Below are the code and all the weights of a small trained network. Each question names an input and a class and asks about switching units off, where a switched-off unit gives its printed mean instead of its output.

import numpy as np


def w(rows, s, z=0):
    codes = np.array(rows[::2]) - 128.0
    scale = np.full(codes.shape[1], s)
    scale[-1] = z or s
    return codes * scale


def f(y):
    return np.maximum(y, 0)


def log_softmax(a):
    a = a - a.max(-1, keepdims=True)
    return a - np.log(np.exp(a).sum(-1, keepdims=True))


def net(x, mask):
    res = np.array(x, float).reshape(1, 7) / 4 @ E
    y = f(res @ A[0][:, :-1].T + A[0][:, -1])
    res = res + np.where(mask, y, B[0][:, -1]) @ B[0][:, :-1]
    return log_softmax(res[-1] @ U[:, :-1].T + U[:, -1])


A, B = {}, {}
E = w([
[132,91,142,55,92,111,38,39],'x0',
[130,96,61,148,49,200,126,137],'x1',
[5,178,142,110,110,142,115,148],'x2',
[129,131,127,129,128,127,127,128],'x3',
[128,129,128,126,128,130,131,127],'x4',
[128,127,127,130,129,129,127,128],'x5',
[129,128,129,128,129,130,129,126],'x6',
],0.014)
A[0] = w([
[6,155,139,117,112,137,118,137,151],'neuron 1',
[221,106,120,137,140,119,138,119,254],'neuron 2',
[115,154,132,143,150,127,142,151,190],'neuron 3',
[130,107,135,94,103,113,88,91,169],'neuron 4',
[110,129,117,128,107,151,125,136,110],'neuron 5',
[114,142,126,140,135,135,140,149,153],'neuron 6',
[130,147,125,168,147,142,174,160,247],'neuron 7',
[180,114,121,135,141,127,133,121,215],'neuron 8',
[129,103,77,145,64,196,126,132,158],'neuron 9',
[127,147,176,119,177,77,130,123,250],'neuron 10',
[124,120,145,95,112,120,96,105,155],'neuron 11',
[117,132,139,101,110,126,109,116,105],'neuron 12',
],0.017,0.0066)
B[0] = w([
[28,219,129,94,118,161,135,101,241],'neuron 1',
[187,3,135,149,141,104,131,149,253],'neuron 2',
[111,159,151,136,160,142,163,158,194],'neuron 3',
[158,92,149,89,95,138,69,92,216],'neuron 4',
[118,143,103,131,99,144,140,114,152],'neuron 5',
[128,151,143,139,135,144,160,149,171],'neuron 6',
[105,127,107,180,139,117,218,201,241],'neuron 7',
[148,70,128,145,138,105,126,149,204],'neuron 8',
[141,119,70,143,26,187,131,135,224],'neuron 9',
[120,128,205,115,219,83,121,128,240],'neuron 10',
[114,122,121,86,129,110,89,87,194],'neuron 11',
[110,126,114,107,119,118,109,107,163],'neuron 12',
],0.013,0.018)
U = w([
[168,88,174,203,233,29,178,184,207],'0',
[182,75,5,241,80,137,183,192,143],'1',
[65,222,206,127,206,142,186,160,207],'2',
[68,210,44,174,60,212,194,148,87],'3',
[216,69,197,75,187,35,32,61,154],'4',
[253,56,97,99,23,179,32,87,102],'5',
[49,182,180,42,166,67,25,39,112],'6',
[82,165,42,68,30,194,39,39,3],'7',
],0.0054,0.0015)

Each question gives the input, the list of numbers given to net, and the class t.
The units are the neurons (one row each of A and B). Each row of codes is followed by its name. A weight is (code - 128) times the scale printed after its matrix; where a second scale follows, it is the last column's (A, B and U).
mask holds one flag per neuron, in row order. A switched-off neuron (its flag False) gives its mean, the last column of its row in B, instead of its output. The means were averaged over made-up inputs and are rounded, as every weight is.
A unit's drop is (log p(t) with every unit on - log p(t) with that unit switched off) / (log p(t) with every unit on - log p(t) with every unit switched off).
The circuit of an input: a set's keep is (log p(t) with only the set's units on - log p(t) with every unit switched off) / (log p(t) with every unit on - log p(t) with every unit switched off). Starting from all 12 units, units are removed one at a time, each time the one whose removal leaves the highest keep (on an exact tie, the one counted first), for as long as the keep stays at least 0.8.
circuit, biggest first: the units of the circuit, biggest drop first
unit that matters most: the unit with the biggest drop
k most important neurons: the k neurons with the biggest drops, biggest first
drop of u: that unit's drop, to one decimal
input [4,-7,1,7,-5,-7,2], class 6: unit that matters most => neuron 2
input [-1,-7,1,-7,7,-7,6], class 2: 2 most important neurons => [neuron 2; neuron 8]
input [1,-6,1,-4,-2,7,-2], class 6: circuit, biggest first => [neuron 2; neuron 7]
input [2,5,-1,-7,6,2,0], class 5: 2 most important neurons => [neuron 7; neuron 1]
input [-3,-7,1,-6,-3,-8,5], class 2: 2 most important neurons => [neuron 2; neuron 8]
input [0,-2,1,1,-6,-7,3], class 2: 4 most important neurons => [neuron 2; neuron 4; neuron 11; neuron 8]
input [2,-4,0,-4,-5,-3,-2], class 4: 2 most important neurons => [neuron 1; neuron 7]
input [1,4,0,5,-2,5,-3], class 5: 3 most important neurons => [neuron 7; neuron 1; neuron 3]
input [-6,6,1,7,7,8,0], class 3: 2 most important neurons => [neuron 2; neuron 8]
input [3,1,-1,-3,2,3,3], class 5: 2 most important neurons => [neuron 10; neuron 1]
input [4,1,-1,5,-1,-7,7], class 5: 2 most important neurons => [neuron 10; neuron 1]
input [-8,2,5,6,-3,-5,-2], class 3: drop of neuron 10 => 0.3
input [5,2,4,4,6,-4,8], class 7: drop of neuron 10 => 0.2
input [-4,1,4,-3,1,-8,-7], class 3: unit that matters most => neuron 10
input [3,3,0,-8,-4,-4,3], class 5: drop of neuron 1 => 1.5
